Here is a tiny trained network, its code and every weight. The questions are about switching its units off for an input and a class, where a switched-off unit gives its printed mean instead of its output.

import numpy as np


def w(rows, s, z=0):
    codes = np.array(rows[::2]) - 128.0
    scale = np.full(codes.shape[1], s)
    scale[-1] = z or s
    return codes * scale


def norm(h):
    return h / np.sqrt((h * h).mean(-1, keepdims=True) + 1e-5)


def f(y):
    return y / 2 * (1 + np.tanh(0.7978845608 * (y + 0.044715 * y**3)))


def log_softmax(a):
    a = a - a.max(-1, keepdims=True)
    return a - np.log(np.exp(a).sum(-1, keepdims=True))


def net(x, mask):
    res = np.array(x, float).reshape(1, 4) / 4 @ E
    u = 0
    for l in range(4):
        y = f(norm(res) @ A[l][:, :-1].T + A[l][:, -1])
        res = res + np.where(mask[u : u + 5], y, B[l][:, -1]) @ B[l][:, :-1]
        u += 5
    return log_softmax(norm(res)[-1] @ U[:, :-1].T + U[:, -1])


A, B = {}, {}
E = w([
[136,254,222,117,109,1],'x0',
[22,187,180,158,253,161],'x1',
[43,207,9,47,41,111],'x2',
[159,131,21,197,211,32],'x3',
],0.003)
A[0] = w([
[204,81,99,90,61,108,137],'0.n0',
[128,129,200,92,72,197,7],'0.n1',
[110,225,162,93,70,255,198],'0.n2',
[147,64,57,209,117,124,146],'0.n3',
[48,155,141,187,142,137,116],'0.n4',
],0.0046,0.0019)
B[0] = w([
[56,107,138,134,111,130,193],'0.n0',
[254,198,79,73,117,62,157],'0.n1',
[147,147,98,108,216,136,253],'0.n2',
[122,196,155,160,132,175,196],'0.n3',
[99,81,128,118,187,54,160],'0.n4',
],0.0069,0.0022)
A[1] = w([
[235,98,152,226,64,120,166],'1.n0',
[144,211,152,194,91,72,126],'1.n1',
[94,97,75,94,24,60,1],'1.n2',
[78,135,253,113,95,1,9],'1.n3',
[126,199,143,50,82,23,149],'1.n4',
],0.0051,0.00097)
B[1] = w([
[78,78,139,133,93,37,218],'1.n0',
[176,110,1,137,121,244,178],'1.n1',
[86,104,83,155,147,11,169],'1.n2',
[78,70,149,163,127,245,215],'1.n3',
[114,75,81,140,134,184,252],'1.n4',
],0.006,0.0022)
A[2] = w([
[110,88,104,162,157,72,222],'2.n0',
[164,129,110,191,130,175,91],'2.n1',
[153,164,24,254,156,85,15],'2.n2',
[172,162,49,109,106,131,101],'2.n3',
[137,99,86,158,149,81,4],'2.n4',
],0.007,0.0016)
B[2] = w([
[99,118,216,68,164,81,223],'2.n0',
[178,195,3,130,100,191,170],'2.n1',
[172,134,171,64,119,190,254],'2.n2',
[160,157,226,112,128,91,177],'2.n3',
[139,129,113,96,107,152,140],'2.n4',
],0.007,0.0028)
A[3] = w([
[15,159,31,41,128,86,87],'3.n0',
[130,64,86,127,49,133,255],'3.n1',
[26,181,50,43,84,167,50],'3.n2',
[244,140,162,122,110,217,74],'3.n3',
[189,92,184,254,139,120,61],'3.n4',
],0.0059,0.0026)
B[3] = w([
[129,77,176,137,99,96,251],'3.n0',
[58,200,166,158,254,205,252],'3.n1',
[215,71,105,170,113,144,247],'3.n2',
[183,143,101,107,80,121,234],'3.n3',
[184,8,120,111,68,65,174],'3.n4',
],0.0083,0.0027)
U = w([
[170,20,175,132,110,98,142],'0',
[8,131,188,132,193,129,168],'1',
[209,180,135,49,132,161,156],'2',
[153,134,94,205,143,221,135],'3',
[136,177,121,129,138,109,113],'4',
[105,213,68,210,76,49,1],'5',
[106,190,63,191,78,74,3],'6',
],0.012,0.0068)

Each question gives the input, the list of numbers given to net, and the class t.
The units are the neurons (one row each of A and B). Each row of codes is followed by its name. A weight is (code - 128) times the scale printed after its matrix; where a second scale follows, it is the last column's (A, B and U).
mask holds one flag per neuron, layer by layer. A switched-off neuron (its flag False) gives its mean, the last column of its row in B, instead of its output. The means were averaged over made-up inputs and are rounded, as every weight is.
A unit's drop is (log p(t) with every unit on - log p(t) with that unit switched off) / (log p(t) with every unit on - log p(t) with every unit switched off).
The circuit of an input: a set's keep is (log p(t) with only the set's units on - log p(t) with every unit switched off) / (log p(t) with every unit on - log p(t) with every unit switched off). Starting from the 12 units with the biggest drops (on a tie, the unit counted first), units are removed one at a time, each time the one whose removal leaves the highest keep (on an exact tie, the one counted first), for as long as the keep stays at least 0.8.
units of the circuit, in order: the units of the circuit, biggest drop first
top k neurons: the k neurons with the biggest drops, biggest first
top k neurons in layer l: the k neurons of layer l with the biggest drops, biggest first
input [-4,-2,5,6], class 2: units of the circuit, in order -> 2.n2, 2.n3
input [5,-7,-5,-3], class 1: top 2 neurons in layer 3 -> 3.n1, 3.n2
input [3,1,6,8], class 2: units of the circuit, in order -> 2.n2
input [-5,5,-8,-2], class 0: units of the circuit, in order -> 3.n4, 3.n1
input [6,-4,4,1], class 3: units of the circuit, in order -> 1.n4, 3.n1
input [5,-8,8,-5], class 0: units of the circuit, in order -> 3.n0, 3.n2, 1.n2
input [-7,-2,-3,-8], class 2: units of the circuit, in order -> 0.n1, 3.n3, 3.n2
input [-8,2,8,6], class 0: units of the circuit, in order -> 3.n0, 2.n3
input [7,-3,5,-4], class 3: units of the circuit, in order -> 1.n4, 3.n2, 3.n1
input [8,5,4,7], class 3: top 2 neurons -> 1.n1, 1.n3
input [4,-5,8,-5], class 0: top 2 neurons -> 3.n0, 3.n2
input [5,0,2,3], class 3: units of the circuit, in order -> 1.n3, 1.n1
input [7,-7,4,8], class 2: top 2 neurons -> 2.n2, 1.n1
input [-2,6,-8,7], class 0: units of the circuit, in order -> 3.n4
input [8,-6,4,0], class 3: units of the circuit, in order -> 1.n4, 3.n2, 3.n1
input [5,-5,3,4], class 1: units of the circuit, in order -> 3.n1, 0.n2, 0.n1, 3.n3
input [3,6,-7,-6], class 0: top 2 neurons -> 3.n1, 3.n4
input [-1,1,7,-7], class 0: units of the circuit, in order -> 3.n0, 3.n2
input [7,0,-4,-4], class 3: top 3 neurons in layer 1 -> 1.n3, 1.n1, 1.n4
input [7,-5,0,4], class 3: top 2 neurons -> 1.n1, 1.n3
input [3,-8,0,-8], class 1: top 2 neurons -> 0.n0, 3.n1
input [-2,-3,-2,4], class 2: top neuron -> 0.n3
input [-5,-3,7,-5], class 0: top 2 neurons -> 3.n2, 3.n0
input [7,-5,8,4], class 0: top 3 neurons -> 1.n2, 3.n0, 3.n2
input [3,4,-8,3], class 0: top 2 neurons -> 3.n4, 3.n1
input [-4,4,-1,-5], class 2: top 2 neurons -> 0.n1, 1.n0
